Moves between objects:
Q685: ka>Q89, fu>Q700, li>Q520, tu>Q147, fe>Q319
Q326: ka>Q723, fu>Q965, li>Q132, tu>Q435, fe>Q861
Q438: ka>Q659, fu>Q23, li>Q681, tu>Q954, fe>Q490
Q294: ka>Q660, fu>Q287, li>Q720, tu>Q970, fe>Q852
Q219: ka>Q721, fu>Q448, li>Q887, tu>Q13, fe>Q140
Q770: ka>Q743, fu>Q801, li>Q104, tu>Q981, fe>Q416
Q348: ka>Q658, fu>Q631, li>Q882, tu>Q201, fe>Q106
Q845: ka>Q665, fu>Q201, li>Q835, tu>Q658, fe>Q378
Q763: ka>Q825, fu>Q366, li>Q705, tu>Q275, fe>Q469
Q490: ka>Q452, fu>Q793, li>Q438, tu>Q681, fe>Q23
Q930: ka>Q518, fu>Q786, li>Q700, tu>Q319, fe>Q708
Q786: ka>Q520, fu>Q312, li>Q708, tu>Q930, fe>Q715
Q458: ka>Q140, fu>Q275, li>Q156, tu>Q825, fe>Q342
Q827: ka>Q763, fu>Q667, li>Q425, tu>Q533, fe>Q436
Q764: ka>Q981, fu>Q403, li>Q721, tu>Q801, fe>Q626
Q452: ka>Q25, fu>Q130, li>Q659, tu>Q741, fe>Q881
Q89: ka>Q587, fu>Q253, li>Q965, tu>Q861, fe>Q134
Q319: ka>Q134, fu>Q930, li>Q685, tu>Q520, fe>Q700
Q132: ka>Q484, fu>Q861, li>Q435, tu>Q587, fe>Q326
Q723: ka>Q631, fu>Q677, li>Q484, tu>Q912, fe>Q489
Q965: ka>Q677, fu>Q134, li>Q861, tu>Q326, fe>Q89
Q435: ka>Q912, fu>Q326, li>Q587, tu>Q677, fe>Q132
Q366: ka>Q458, fu>Q533, li>Q469, tu>Q763, fe>Q998
Q114: ka>Q451, fu>Q503, li>Q287, tu>Q852, fe>Q473
Q658: ka>Q178, fu>Q845, li>Q856, tu>Q410, fe>Q835
Q881: ka>Q220, fu>Q954, li>Q452, tu>Q659, fe>Q130
Q115: ka>Q537, fu>Q856, li>Q665, tu>Q70, fe>Q410
Q410: ka>Q701, fu>Q658, li>Q115, tu>Q665, fe>Q856
Q861: ka>Q489, fu>Q89, li>Q326, tu>Q132, fe>Q965
Q35: ka>Q436, fu>Q70, li>Q701, tu>Q537, fe>Q178
Q470: ka>Q533, fu>Q701, li>Q810, tu>Q667, fe>Q537
Q104: ka>Q369, fu>Q416, li>Q981, tu>Q818, fe>Q770
Q436: ka>Q469, fu>Q810, li>Q827, tu>Q425, fe>Q667
Q312: ka>Q319, fu>Q947, li>Q715, tu>Q786, fe>Q927
Q448: ka>Q626, fu>Q876, li>Q140, tu>Q219, fe>Q409
Q106: ka>Q835, fu>Q431, li>Q348, tu>Q882, fe>Q631
Q378: ka>Q115, fu>Q882, li>Q845, tu>Q835, fe>Q201
Q715: ka>Q685, fu>Q927, li>Q786, tu>Q708, fe>Q312
Q708: ka>Q147, fu>Q715, li>Q930, tu>Q700, fe>Q786
Q587: ka>Q563, fu>Q132, li>Q677, tu>Q489, fe>Q435
Q76: ka>Q287, fu>Q818, li>Q743, tu>Q369, fe>Q77
Q876: ka>Q13, fu>Q156, li>Q409, tu>Q448, fe>Q825
Q927: ka>Q700, fu>Q461, li>Q312, tu>Q715, fe>Q947
Q970: ka>Q793, fu>Q294, li>Q451, tu>Q71, fe>Q720
Q25: ka>Q786, fu>Q79, li>Q461, tu>Q947, fe>Q220
Q998: ka>Q342, fu>Q425, li>Q366, tu>Q469, fe>Q533
Q705: ka>Q876, fu>Q469, li>Q275, tu>Q342, fe>Q763
Q537: ka>Q425, fu>Q35, li>Q470, tu>Q810, fe>Q701
Q981: ka>Q503, fu>Q770, li>Q818, tu>Q77, fe>Q104
Q220: ka>Q715, fu>Q999, li>Q25, tu>Q461, fe>Q79
Q810: ka>Q998, fu>Q537, li>Q667, tu>Q436, fe>Q470
Q882: ka>Q856, fu>Q106, li>Q201, tu>Q378, fe>Q348
Q520: ka>Q965, fu>Q319, li>Q147, tu>Q518, fe>Q685
Q130: ka>Q79, fu>Q681, li>Q881, tu>Q452, fe>Q954
Q253: ka>Q132, fu>Q147, li>Q134, tu>Q89, fe>Q518
Q677: ka>Q635, fu>Q435, li>Q489, tu>Q723, fe>Q587
Q681: ka>Q741, fu>Q490, li>Q954, tu>Q130, fe>Q438
Q71: ka>Q490, fu>Q970, li>Q932, tu>Q660, fe>Q451
Q79: ka>Q312, fu>Q741, li>Q220, tu>Q25, fe>Q999
Q469: ka>Q156, fu>Q998, li>Q763, tu>Q705, fe>Q366
Q461: ka>Q708, fu>Q220, li>Q947, tu>Q927, fe>Q25
Q660: ka>Q681, fu>Q71, li>Q267, tu>Q793, fe>Q932
Q856: ka>Q35, fu>Q835, li>Q410, tu>Q115, fe>Q658
Q626: ka>Q104, fu>Q13, li>Q764, tu>Q721, fe>Q403
Q287: ka>Q71, fu>Q473, li>Q852, tu>Q294, fe>Q114
Q451: ka>Q23, fu>Q720, li>Q71, tu>Q932, fe>Q970
Q425: ka>Q705, fu>Q436, li>Q533, tu>Q998, fe>Q827
Q201: ka>Q410, fu>Q348, li>Q378, tu>Q845, fe>Q882
Q720: ka>Q267, fu>Q852, li>Q970, tu>Q451, fe>Q294
Q665: ka>Q470, fu>Q410, li>Q70, tu>Q178, fe>Q115
Q721: ka>Q818, fu>Q626, li>Q801, tu>Q416, fe>Q764
Q134: ka>Q435, fu>Q518, li>Q89, tu>Q965, fe>Q253
Q77: ka>Q114, fu>Q981, li>Q76, tu>Q743, fe>Q818
Q947: ka>Q930, fu>Q25, li>Q927, tu>Q312, fe>Q461
Q667: ka>Q366, fu>Q470, li>Q436, tu>Q827, fe>Q810
Q743: ka>Q852, fu>Q77, li>Q369, tu>Q503, fe>Q76
Q912: ka>Q348, fu>Q723, li>Q563, tu>Q635, fe>Q484
Q932: ka>Q438, fu>Q451, li>Q660, tu>Q267, fe>Q71
Q23: ka>Q881, fu>Q267, li>Q490, tu>Q438, fe>Q793
Q801: ka>Q77, fu>Q764, li>Q416, tu>Q770, fe>Q721
Q741: ka>Q947, fu>Q452, li>Q999, tu>Q79, fe>Q659
Q631: ka>Q845, fu>Q635, li>Q106, tu>Q348, fe>Q431
Q403: ka>Q770, fu>Q887, li>Q626, tu>Q764, fe>Q13
Q13: ka>Q416, fu>Q219, li>Q403, tu>Q626, fe>Q887
Q140: ka>Q764, fu>Q409, li>Q219, tu>Q887, fe>Q448
Q431: ka>Q378, fu>Q563, li>Q631, tu>Q106, fe>Q635
Q701: ka>Q827, fu>Q178, li>Q537, tu>Q470, fe>Q35
Q342: ka>Q448, fu>Q705, li>Q458, tu>Q156, fe>Q275
Q518: ka>Q326, fu>Q520, li>Q253, tu>Q134, fe>Q147
Q484: ka>Q106, fu>Q489, li>Q912, tu>Q563, fe>Q723
Q147: ka>Q861, fu>Q685, li>Q518, tu>Q253, fe>Q520
Q275: ka>Q409, fu>Q763, li>Q342, tu>Q458, fe>Q705
Q635: ka>Q201, fu>Q912, li>Q431, tu>Q631, fe>Q563
Q999: ka>Q927, fu>Q659, li>Q79, tu>Q220, fe>Q741
Q852: ka>Q932, fu>Q114, li>Q294, tu>Q720, fe>Q287
Q835: ka>Q70, fu>Q378, li>Q658, tu>Q856, fe>Q845
Q473: ka>Q970, fu>Q369, li>Q114, tu>Q287, fe>Q503
Q700: ka>Q253, fu>Q708, li>Q319, tu>Q685, fe>Q930
Q409: ka>Q403, fu>Q825, li>Q448, tu>Q140, fe>Q876
Q70: ka>Q810, fu>Q115, li>Q178, tu>Q35, fe>Q665
Q156: ka>Q219, fu>Q342, li>Q825, tu>Q876, fe>Q458
Q887: ka>Q801, fu>Q140, li>Q13, tu>Q403, fe>Q219
Q489: ka>Q431, fu>Q587, li>Q723, tu>Q484, fe>Q677
Q659: ka>Q461, fu>Q881, li>Q741, tu>Q999, fe>Q452
Q178: ka>Q667, fu>Q665, li>Q35, tu>Q701, fe>Q70
Q954: ka>Q999, fu>Q438, li>Q130, tu>Q881, fe>Q681
Q818: ka>Q473, fu>Q104, li>Q77, tu>Q76, fe>Q981
Q825: ka>Q887, fu>Q458, li>Q876, tu>Q409, fe>Q156
Q503: ka>Q720, fu>Q743, li>Q473, tu>Q114, fe>Q369
Q533: ka>Q275, fu>Q827, li>Q998, tu>Q366, fe>Q425
Q369: ka>Q294, fu>Q76, li>Q503, tu>Q473, fe>Q743
Q416: ka>Q76, fu>Q721, li>Q770, tu>Q104, fe>Q801
Q793: ka>Q130, fu>Q660, li>Q23, tu>Q490, fe>Q267
Q267: ka>Q954, fu>Q932, li>Q793, tu>Q23, fe>Q660
Q563: ka>Q882, fu>Q484, li>Q635, tu>Q431, fe>Q912

The rows follow the links: the fewer symbols apart two objects are, the more alike their rows tend to be.

Each row is also shifted at random along 4 hidden directions that mean nothing.

Rows in random order:
Each row stands for one object.
id 1: (-108, 18, 32, -18, 31, -14, -8, 13, -13, -21, -10, 7, 5, -8, 9, 5, -11, 23, 67, 5, -14, 26, 16, 17, 5, 6, -1, -8, -33)
id 2: (-26, 31, 18, 0, -5, 40, -23, 17, -22, -22, 30, -20, -2, -16, 19, 6, -6, 23, 20, 17, -23, 21, 21, 25, -4, 31, -16, -24, -23)
id 3: (7, -43, -41, 5, -23, -4, 28, -28, -5, 42, -1, -14, 17, -1, -29, -7, -23, 2, -9, 10, 28, 7, 3, 8, 5, -17, -3, 23, 33)
id 4: (40, 0, -36, 20, -17, 42, 5, -14, 27, 24, 2, -2, -25, 48, -23, 14, 52, -23, -75, 11, -24, -16, -25, -40, 5, -1, 14, 3, 20)
id 5: (65, -16, -16, -1, 10, -30, 30, -29, 30, -14, -3, -8, 29, 23, -20, -17, -7, 41, 18, -25, 24, -7, -42, -3, 17, -27, 22, 67, 26)
id 6: (9, 3, -35, 6, 0, -15, 21, -39, 24, 13, -21, 21, -56, 21, 2, 29, 52, -35, -76, -13, 6, -28, -3, -2, 17, -15, 27, 15, -5)
id 7: (65, -31, -6, 5, -46, 4, 21, 12, -20, -2, -4, -16, 15, 4, -35, 5, -9, -4, -19, 2, -1, -4, 34, 21, -4, -30, -19, -48, 4)
id 8: (41, -38, 0, -3, -37, -7, 27, 8, -14, -9, 0, -23, 37, 5, -36, 8, -32, 12, 8, 5, 7, 0, 32, 28, 0, -38, -15, -27, 7)
id 9: (-19, -6, 8, 2, -28, 26, 4, 23, -18, 7, -3, -31, 17, -10, 21, 38, -14, -22, -23, 35, -7, -12, 21, 11, -15, -4, -48, -37, 8)
id 10: (-86, -6, 21, -14, 55, -22, -3, -26, 53, 5, 7, 27, -27, 25, -1, 39, -16, -36, -1, -10, -1, -19, -36, -22, 45, -8, 33, 65, 18)
id 11: (22, -40, -31, -1, -5, -38, 44, -30, -10, 24, -30, 2, 24, 25, -40, -15, -4, 27, 26, 9, 21, 11, -3, -5, 1, -46, 1, 23, 15)
id 12: (-21, -47, -17, 10, -50, 21, 24, 4, 14, 17, 14, -17, 23, 3, -13, -11, -29, -1, -20, 6, 12, -9, -8, -11, -14, -14, -15, 2, 52)
id 13: (-12, -30, -31, 0, -30, 37, 47, -13, 46, 53, -1, 28, -58, 24, 3, -4, 26, 7, 17, 13, -17, 36, -6, -25, -7, 25, 30, 14, 36)
id 14: (29, -30, -48, 14, -36, 24, 14, -10, 1, 53, 5, -19, 7, -2, -28, -2, 0, -16, -49, 6, 21, -2, 0, 0, -1, 0, -8, 1, 32)
id 15: (-31, -23, 12, -6, -30, 45, 22, 51, 28, 24, 9, -39, 35, -33, 22, 16, -36, 6, 42, 9, 6, 27, 6, 22, -14, 33, -38, -12, 39)
id 16: (43, 7, 5, -1, 30, 25, -17, 22, 58, 33, 6, 24, -19, -8, 19, -17, 9, -23, 11, -25, 3, 11, -48, -35, 6, 55, 29, 39, 25)
id 17: (66, 5, -26, 5, 4, -29, 20, -33, 12, 4, -25, 19, -32, 16, 10, -2, 36, -6, -33, -16, 12, -20, -16, -13, 3, -16, 20, 24, 0)
id 18: (6, -24, -32, -14, -10, -29, 49, -72, 15, 21, -6, 44, -78, 3, 23, 3, 6, 20, 24, 8, 9, 22, 17, 11, 5, -2, 42, 47, 5)
id 19: (3, -22, -34, 4, -20, -11, 33, -64, -19, 19, -15, 35, -65, 57, -6, 15, 30, -4, -30, 54, -28, -6, 21, -37, -8, -39, 14, -1, 1)
id 20: (-36, -37, 1, -5, -29, 9, 28, -5, -5, 9, 7, -21, 8, 9, -34, 52, -27, -28, -25, 17, -1, -6, 42, 40, 19, -34, -18, -28, 9)
id 21: (-26, 22, 37, 1, 30, -17, -43, 17, 11, -37, 8, 29, -12, -2, 13, -25, 4, -15, -3, -31, -10, -18, -21, -28, 3, 10, 21, 2, -16)
id 22: (47, -20, -25, 3, -13, 20, 30, -21, 39, 15, 15, -1, -4, 24, -11, -20, -4, 35, 28, -1, -2, 20, -32, -20, 1, 11, 24, 53, 41)
id 23: (19, 19, 7, -4, -19, -9, 1, 14, -42, -29, -12, -29, 23, -22, 18, 11, 2, 16, 2, 8, 7, -7, 36, 41, -19, -9, -38, -37, -30)
id 24: (56, 3, 1, 3, 24, -23, 0, -5, 25, 4, -24, 26, -11, 12, 32, -15, 20, -5, 3, -3, 7, -18, -40, -48, -14, -1, 6, 36, 15)
id 25: (12, -27, -36, 8, 0, -34, 20, -32, -11, 19, -27, -19, 43, 34, -60, 9, 4, -9, -44, 4, 22, -24, -11, -3, 15, -61, -7, 16, 14)
id 26: (1, -24, -22, 0, -3, 0, 35, -43, 39, 4, 12, -1, -8, 35, -18, 5, -10, 27, 11, 4, 2, 3, -27, -9, 17, -18, 27, 60, 32)
id 27: (-25, -6, 24, -9, -10, -38, 20, -3, -47, -43, -20, -23, 42, -9, 33, 13, -38, 35, 45, 37, 9, -13, 31, 24, -22, -44, -50, -9, -13)
id 28: (38, -29, -38, 3, -29, 18, 41, -8, 18, 52, -23, 25, -38, 20, -12, -19, 35, 10, 11, 12, -8, 35, 0, -27, -21, 9, 19, -6, 24)
id 29: (-13, -48, -15, 12, -49, -3, 18, -18, -22, -6, 9, -12, 15, 21, -12, -5, -28, -1, -34, 28, 4, -30, 11, -11, -16, -49, -21, -8, 32)
id 30: (8, -33, -45, 14, -38, 11, 9, -30, -19, 37, 6, -12, -2, 12, -21, 7, -8, -22, -61, 28, 16, -14, 10, -2, -3, -22, -14, 0, 23)
id 31: (-10, 20, 9, -8, -11, -1, 2, 6, -30, -35, 10, -34, 24, -24, 11, 14, -16, 28, 23, 1, 4, 8, 35, 56, -2, 0, -25, -19, -26)
id 32: (8, 52, 15, 5, -1, 49, -41, 35, -27, -12, 12, -10, -10, -13, 18, 0, 35, -3, -16, 17, -35, 13, 18, -1, -13, 42, -17, -57, -35)
id 33: (28, -40, -46, -1, -22, -14, 38, -29, -9, 49, -22, 8, -9, 4, -26, -14, 6, 10, 12, 10, 19, 24, 13, 3, -6, -13, 5, 6, 16)
id 34: (-94, -1, 27, -14, 1, 8, 26, 57, 44, -28, -2, -61, 86, -31, -13, 19, -34, 38, 58, -48, 28, 16, -14, 65, 17, 12, -21, 19, 14)
id 35: (65, -7, -22, 12, 5, -1, 13, -22, 30, -12, 9, -22, 28, 40, -36, -3, 8, 18, -26, -14, 8, -20, -47, -19, 20, -24, 14, 52, 30)
id 36: (41, -33, -5, -4, -37, 12, 18, 1, -24, 9, 13, -24, 16, -6, -17, 17, -40, 3, 10, 26, 2, 13, 40, 30, -2, -14, -27, -26, 9)
id 37: (73, 17, 12, 9, 47, -8, -33, 5, 28, -5, -7, 9, 22, 20, 2, -11, 10, -20, -18, -9, -1, -31, -63, -50, 8, -2, 8, 41, 16)
id 38: (9, -39, -45, 12, -63, 58, 22, 18, 31, 64, 19, -13, -13, -22, -3, -14, -3, -19, -28, -3, 16, 19, -3, -1, -15, 38, -6, -10, 55)
id 39: (-51, 10, 10, 0, -22, 7, 6, 29, -13, -12, -23, -28, 12, -13, 22, 43, 16, -23, -38, 8, 1, -24, 30, 32, -11, -9, -42, -46, -16)
id 40: (-2, 27, 4, -6, -14, 11, -7, -11, -43, -28, 25, -19, -8, -29, 21, 15, -17, 32, 21, 22, -9, 17, 52, 49, -5, 14, -18, -23, -35)
id 41: (47, -29, -37, 14, -13, -11, 15, -10, -5, 25, -11, -33, 59, 16, -55, -11, -8, 4, -25, -2, 29, -12, -23, 1, 8, -35, -11, 20, 29)
id 42: (61, 21, 21, -3, 37, -18, -31, 12, 18, -14, -2, 31, -15, 3, -12, -24, 16, -14, 5, -42, -3, -6, -23, -17, 12, 15, 36, 7, -17)
id 43: (-19, -49, -6, -4, -63, 26, 49, 31, 28, 22, -2, 0, -12, -10, -20, 7, -8, -9, 2, -20, 2, 16, 34, 28, -9, 3, -2, -42, 26)
id 44: (90, -20, -49, 15, -16, -11, 6, -28, -32, 32, -17, -18, 26, 18, -47, -10, 17, -8, -55, 16, 20, -14, 3, -9, -1, -36, -15, -5, 8)
id 45: (-9, -8, 14, -4, -30, 29, 16, 40, 0, 9, -3, -32, 29, -31, 35, 9, -27, 10, 33, 19, 5, 12, 12, 16, -27, 19, -45, -23, 22)
id 46: (65, -20, -1, -1, -40, 25, 11, 9, -31, 11, 17, -26, 16, -21, 4, 9, -39, 10, 22, 38, -1, 22, 35, 22, -14, 3, -38, -28, 10)
id 47: (57, 43, 19, 2, -1, 25, -39, 11, -56, -36, 26, -16, 7, -11, 25, -21, -4, 39, 25, 33, -26, 18, 24, 6, -24, 27, -23, -36, -38)
id 48: (-47, -31, 18, -12, -17, 10, 23, 9, -3, -1, 10, -37, 42, -9, 8, 30, -63, 18, 43, 32, 4, 8, 15, 23, -5, -19, -39, 6, 25)
id 49: (-39, -48, -11, -9, 1, -22, 59, -6, 45, 21, -30, -3, 42, 37, -46, -7, -9, 32, 51, -10, 12, 17, -35, -16, 9, -36, 13, 45, 42)
id 50: (61, -28, -41, 5, -18, -15, 36, -19, -6, 39, -33, 8, 3, 20, -31, -23, 22, 13, 8, 7, 10, 19, -2, -14, -13, -21, 6, -1, 11)
id 51: (70, 3, -40, 16, -13, 19, 10, -25, 26, 16, 7, -3, -30, 25, -15, 9, 41, -13, -65, -9, -2, -13, -21, -15, 17, 4, 22, 20, 13)
id 52: (-75, 17, -4, -6, -30, 38, 12, 36, 16, 8, -7, -24, -16, -38, 21, 45, 25, -26, -30, -18, 3, 12, 39, 58, 4, 33, -19, -43, -17)
id 53: (51, 21, 15, -5, 39, -23, -31, -17, 2, -10, 3, 44, -45, 7, -6, -4, 17, -25, -15, -17, -10, -7, -4, -14, 17, 6, 37, 1, -31)
id 54: (36, -40, -39, -2, -28, 12, 52, 0, 26, 62, -27, 19, -23, -1, -13, -30, 21, 22, 45, -2, 11, 52, 1, -10, -16, 19, 22, 4, 26)
id 55: (-4, 20, 4, 3, -12, -17, -3, 0, -56, -38, -25, -25, 16, -3, 21, 39, 15, -13, -45, 27, -6, -39, 42, 28, -15, -38, -50, -47, -35)
id 56: (-17, 27, 13, -7, -6, 3, -11, -18, -51, -41, 29, -20, -1, -13, 15, 16, -25, 36, 21, 31, -13, 13, 46, 44, 1, 0, -21, -16, -34)
id 57: (31, -2, -27, 9, 5, -2, 18, -22, 41, 1, -2, -12, 5, 32, -29, 15, 26, -5, -55, -26, 10, -24, -38, -8, 29, -19, 23, 45, 21)
id 58: (27, -49, -22, 9, -47, 1, 19, -23, -22, 10, 17, -14, 21, 3, -2, -25, -44, 22, 7, 26, 12, -3, 1, -11, -22, -27, -18, 12, 39)
id 59: (2, 0, 4, -1, 29, -34, 10, -12, 35, 0, -31, 22, -11, 20, 25, 4, 23, -16, -11, -12, 7, -30, -42, -40, 2, -18, 15, 41, 16)
id 60: (7, -45, -3, 13, -46, 5, 20, 23, 8, -14, 4, -31, 60, 17, -30, -20, -31, 14, -14, -6, 13, -25, -18, -17, -17, -39, -21, -4, 46)
id 61: (-72, -50, 8, 0, -43, -1, 42, 26, 30, -11, -7, -19, 26, 23, -44, 30, -15, -21, -31, -18, 4, -28, 12, 14, 9, -46, -9, -25, 30)
id 62: (5, 41, 2, 6, -8, 9, -24, -1, -50, -38, 9, -35, 8, -4, 1, 34, 12, -6, -54, 17, -9, -19, 40, 41, 6, -11, -30, -42, -45)
id 63: (6, 37, 12, 1, -6, 36, -24, 20, -22, -27, 28, -36, 17, -20, 6, 6, -5, 20, 3, 4, -15, 12, 20, 33, 1, 29, -20, -25, -23)
id 64: (3, 45, 28, 2, 16, 16, -36, 28, -33, -31, 4, -14, 22, -2, 8, -12, 6, 25, 27, 14, -25, 15, 7, -4, -13, 16, -22, -31, -33)
id 65: (7, -38, -7, -7, -42, 17, 29, 8, -4, 15, 5, -15, -1, -1, -31, 31, -22, -15, -11, 7, -1, 7, 42, 36, 5, -14, -13, -36, 7)
id 66: (-6, -7, -5, -6, 19, -44, 21, -41, 14, 0, -31, 42, -46, 18, 35, 7, 21, -12, -10, 8, 4, -23, -13, -30, -5, -25, 20, 34, 4)
id 67: (-10, 10, 11, 4, -18, 15, -7, 34, -22, -12, -16, -38, 34, -2, 17, 36, 0, -23, -42, 25, -3, -31, 12, 7, -18, -15, -56, -44, -3)
id 68: (35, -40, 2, 15, -49, 6, 15, 33, 7, -17, -1, -31, 66, 21, -33, -22, -19, 9, -23, -12, 7, -29, -20, -15, -20, -39, -25, -16, 42)
id 69: (-10, 10, 10, 5, -25, 18, 3, 37, -17, -5, -17, -32, 22, -17, 34, 29, 7, -18, -25, 17, -2, -16, 23, 17, -23, -3, -51, -45, -4)
id 70: (48, -35, -13, 13, -62, 11, 16, 10, -24, -3, -5, -3, -2, 14, -11, -9, 1, -8, -44, 15, -5, -21, 25, -9, -27, -31, -21, -51, 16)
id 71: (-10, -33, -33, 16, -35, 23, 11, -3, 9, 34, 9, -31, 26, 8, -32, 8, -10, -23, -62, 4, 18, -20, -13, -7, 6, -15, -13, 9, 43)
id 72: (32, 9, 22, -8, 47, -21, -22, -3, 28, -10, 6, 30, -9, 6, -13, -9, 0, -13, 17, -34, -2, 0, -27, -15, 25, 11, 38, 32, -7)
id 73: (10, -11, -12, -9, 8, -34, 29, -34, 23, 15, -29, 45, -53, 3, 42, -3, 25, -3, 11, -4, 9, -4, -11, -19, -7, -4, 27, 32, 5)
id 74: (-3, -21, -25, 6, -10, 8, 31, -48, 22, 14, 12, 12, -33, 46, -11, 13, 5, 10, -14, 24, -13, 3, -12, -24, 10, -19, 25, 38, 27)
id 75: (9, 23, 8, 5, 48, 0, -34, -9, 33, 9, 5, 26, -37, 21, -17, 30, 26, -60, -66, -19, -10, -29, -24, -27, 37, 8, 31, 13, -11)
id 76: (6, -47, -21, 1, -82, 20, 41, -8, -16, 23, 5, 27, -66, -10, 12, -1, 0, -14, -15, 23, -13, 19, 65, 13, -31, -2, 0, -60, 10)
id 77: (-46, -20, -20, 8, -1, 17, 29, -15, 46, 12, -5, -6, -6, 61, -38, 28, 25, -14, -44, 5, -15, -19, -34, -37, 20, -24, 16, 28, 37)
id 78: (25, 0, 14, 1, 39, -32, -1, -8, 29, -8, -18, 16, 12, 18, 20, -11, -1, 0, 18, -4, 8, -23, -55, -45, 1, -15, 12, 54, 22)
id 79: (-31, 38, 25, -5, 13, 40, -23, 64, 12, 3, -3, -7, 10, -25, 10, -16, 25, 7, 37, -20, -17, 36, 0, 6, -9, 59, -5, -38, -21)
id 80: (67, 6, -16, 6, 18, -51, 6, -43, -12, -17, -34, 27, -26, 27, 17, 0, 41, -10, -43, 5, 7, -42, -13, -30, -6, -43, 12, 20, -10)
id 81: (-30, -36, 12, -7, -23, 42, 26, 53, 46, 22, 12, -55, 68, -13, -38, 31, -45, -1, 21, -19, 12, 14, -10, 34, 17, 7, -25, -1, 45)
id 82: (-59, 27, 27, -9, 9, 13, -18, -1, -33, -29, 23, -1, -8, -6, 25, 4, -19, 34, 48, 34, -25, 25, 28, 15, -5, 15, -10, -14, -30)
id 83: (16, -17, -34, 11, -20, 12, 29, -20, 9, 32, -23, 18, -37, 48, -20, 9, 49, -17, -45, 21, -18, 0, -3, -38, -5, -16, 14, -11, 14)
id 84: (-24, 27, 18, -3, 3, 2, -18, -27, -61, -46, 31, -13, -9, -6, 20, 13, -29, 38, 27, 45, -20, 11, 46, 28, -3, -7, -20, -14, -38)
id 85: (57, 7, 6, 3, 34, -32, -14, -31, -2, -8, -13, 31, -16, 22, 30, -9, 6, -6, 0, 19, -2, -24, -33, -50, -8, -17, 10, 38, 6)
id 86: (41, -12, 3, 4, -31, 37, 1, 29, -15, 12, 11, -43, 39, -13, -5, 25, -21, -12, -15, 27, -2, -2, 16, 15, -6, 2, -45, -31, 19)
id 87: (-31, 7, 12, -10, -17, -14, 18, 17, -21, -24, -14, -27, 20, -26, 28, 14, -10, 18, 29, 4, 10, 5, 35, 47, -13, -7, -31, -24, -18)
id 88: (-72, 34, 37, -5, 34, -11, -26, 13, -29, -46, -5, -11, 28, 13, -6, 13, -3, 16, 21, 14, -24, -5, 5, -1, 6, -16, -16, -17, -36)
id 89: (-10, -16, -19, -8, 8, -43, 37, -45, 26, 6, -25, 36, -47, 13, 24, 12, 20, -7, -4, -8, 11, -12, -7, -5, 5, -21, 30, 41, 6)
id 90: (22, -44, -3, -1, -55, 24, 36, 37, 22, 15, -3, -16, 15, -10, -32, -1, -13, -4, 2, -21, 5, 14, 23, 26, -5, -1, -7, -40, 24)

Some objects, each with its row:
Q76 id 75
Q927 id 82
Q723 id 46
Q947 id 32
Q518 id 23
Q342 id 22
Q312 id 47
Q461 id 64
Q70 id 30
Q700 id 40
Q764 id 59
Q626 id 66
Q658 id 29
Q715 id 2
Q115 id 38
Q845 id 68
Q489 id 86
Q156 id 35
Q587 id 15
Q104 id 37
Q930 id 56
Q827 id 54
Q887 id 89
Q469 id 13
Q178 id 14
Q220 id 79
Q856 id 12
Q201 id 76
Q147 id 52

Row, symbols taken left to right, then the row they reach:
id 63 fe tu fe fe: id 84
id 24 li li: id 85
id 45 fu li: id 67
id 50 li fu fu: id 25
id 6 fe tu: id 17
id 57 fu fu li: id 26
id 87 li ka fe li: id 9
id 43 fe fe: id 7
id 31 ka ka ka: id 20
id 33 ka fe li: id 83
id 41 li ka ka: id 4
id 65 tu tu fe: id 90
id 44 tu fe tu: id 11
id 18 fe li fe: id 5
id 55 tu fe li: id 27
id 78 fu fu fe: id 80
id 62 li li: id 34
id 58 tu tu li: id 3
id 60 fe fe: id 70
id 73 ka tu: id 16
id 74 tu fu fu: id 77
id 28 fu li tu fu: id 49
id 8 ka ka li: id 71

